Below is a small trained network, with its code and all its weights. Each question gives an input and a class and asks what happens when units are switched off, that is, made to give their printed mean instead of their output.

import numpy as np


def w(rows, s, z=0):
    codes = np.array(rows[::2]) - 128.0
    scale = np.full(codes.shape[1], s)
    scale[-1] = z or s
    return codes * scale


def norm(h):
    return h / np.sqrt((h * h).mean(-1, keepdims=True) + 1e-5)


def f(y):
    return np.maximum(y, 0)


def log_softmax(a):
    a = a - a.max(-1, keepdims=True)
    return a - np.log(np.exp(a).sum(-1, keepdims=True))


def net(x, mask):
    res = np.array(x, float).reshape(1, 2) / 4 @ E
    u = 0
    for l in range(3):
        y = f(norm(res) @ A[l][:, :-1].T + A[l][:, -1])
        res = res + np.where(mask[u : u + 6], y, B[l][:, -1]) @ B[l][:, :-1]
        u += 6
    return log_softmax(norm(res)[-1] @ U[:, :-1].T + U[:, -1])


A, B = {}, {}
E = w([
[45,209,101,130,150],'x0',
[247,124,187,245,2],'x1',
],0.0024)
A[0] = w([
[148,12,119,87,117,49],'0.n0',
[184,102,196,197,76,85],'0.n1',
[223,52,133,78,152,18],'0.n2',
[220,112,141,115,118,112],'0.n3',
[58,255,147,219,130,3],'0.n4',
[96,195,188,224,117,96],'0.n5',
],0.0054,0.0037)
B[0] = w([
[208,108,48,181,229,182],'0.n0',
[71,199,175,156,114,252],'0.n1',
[188,140,22,125,170,182],'0.n2',
[117,213,129,115,165,201],'0.n3',
[253,20,61,77,69,210],'0.n4',
[170,148,133,67,39,211],'0.n5',
],0.0051,0.0036)
A[1] = w([
[112,74,89,93,89,6],'1.n0',
[107,96,118,163,118,160],'1.n1',
[134,2,120,112,195,26],'1.n2',
[145,136,79,104,195,99],'1.n3',
[93,52,136,105,151,86],'1.n4',
[89,120,154,93,137,23],'1.n5',
],0.0074,0.0013)
B[1] = w([
[174,129,249,62,109,172],'1.n0',
[159,81,162,40,120,128],'1.n1',
[63,193,185,187,189,208],'1.n2',
[91,2,136,114,62,255],'1.n3',
[60,108,171,121,134,174],'1.n4',
[124,100,142,150,145,154],'1.n5',
],0.0052,0.0042)
A[2] = w([
[138,85,123,154,161,249],'2.n0',
[197,133,63,182,140,170],'2.n1',
[201,66,73,97,111,193],'2.n2',
[2,118,159,151,144,74],'2.n3',
[145,117,98,174,79,94],'2.n4',
[146,208,168,145,126,57],'2.n5',
],0.0071,0.0012)
B[2] = w([
[67,99,156,143,66,190],'2.n0',
[137,56,3,102,214,197],'2.n1',
[172,133,114,95,58,226],'2.n2',
[37,110,185,60,136,253],'2.n3',
[90,92,147,95,184,172],'2.n4',
[81,174,156,148,172,197],'2.n5',
],0.0055,0.0043)
U = w([
[199,122,141,96,44,194],'0',
[114,247,239,210,89,58],'1',
[155,47,32,145,173,7],'2',
[154,196,93,211,216,5],'3',
[32,85,184,104,136,245],'4',
],0.015,0.0026)

Each question gives the input, the list of numbers given to net, and the class t.
The units are the neurons (one row each of A and B). Each row of codes is followed by its name. A weight is (code - 128) times the scale printed after its matrix; where a second scale follows, it is the last column's (A, B and U).
mask holds one flag per neuron, layer by layer. A switched-off neuron (its flag False) gives its mean, the last column of its row in B, instead of its output. The means were averaged over made-up inputs and are rounded, as every weight is.
A unit's drop is (log p(t) with every unit on - log p(t) with that unit switched off) / (log p(t) with every unit on - log p(t) with every unit switched off).
The circuit of an input: a set's keep is (log p(t) with only the set's units on - log p(t) with every unit switched off) / (log p(t) with every unit on - log p(t) with every unit switched off). Starting from the 12 units with the biggest drops (on a tie, the unit counted first), units are removed one at a time, each time the one whose removal leaves the highest keep (on an exact tie, the one counted first), for as long as the keep stays at least 0.8.
circuit, biggest first: the units of the circuit, biggest drop first
most important unit: the unit with the biggest drop
k most important neurons: the k neurons with the biggest drops, biggest first
k most important neurons of layer l: the k neurons of layer l with the biggest drops, biggest first
drop of u: that unit's drop, to one decimal
input [-8,2], class 2: circuit, biggest first : [0.n2 2.n1]
input [2,2], class 0: 2 most important neurons : [0.n4 1.n2]
input [-3,2], class 3: most important unit : 0.n1
input [7,8], class 0: 4 most important neurons : [0.n4 0.n5 1.n2 1.n4]
input [-8,-5], class 2: 2 most important neurons : [0.n0 0.n2]
input [-7,8], class 1: 2 most important neurons : [0.n1 0.n4]
input [-8,6], class 3: 3 most important neurons : [0.n1 2.n1 1.n3]
input [-5,5], class 1: 2 most important neurons : [0.n1 0.n4]
input [3,5], class 1: 2 most important neurons : [0.n1 1.n3]
input [-3,1], class 2: 2 most important neurons : [0.n2 0.n0]
input [-8,-4], class 2: 2 most important neurons of layer 0 : [0.n0 0.n2]
input [7,-2], class 0: 3 most important neurons of layer 0 : [0.n4 0.n0 0.n1]
input [5,3], class 0: drop of 0.n4 : 0.1
input [-8,4], class 3: drop of 2.n5 : 0.1
input [-4,6], class 1: drop of 0.n1 : 0.4
input [-5,7], class 1: drop of 0.n1 : 0.5
input [-6,-1], class 2: most important neuron : [0.n0]
input [-7,2], class 2: 2 most important neurons of layer 0 : [0.n2 0.n0]
input [-2,1], class 3: 2 most important neurons : [0.n1 0.n4]
input [-8,-1], class 2: most important unit : 0.n0
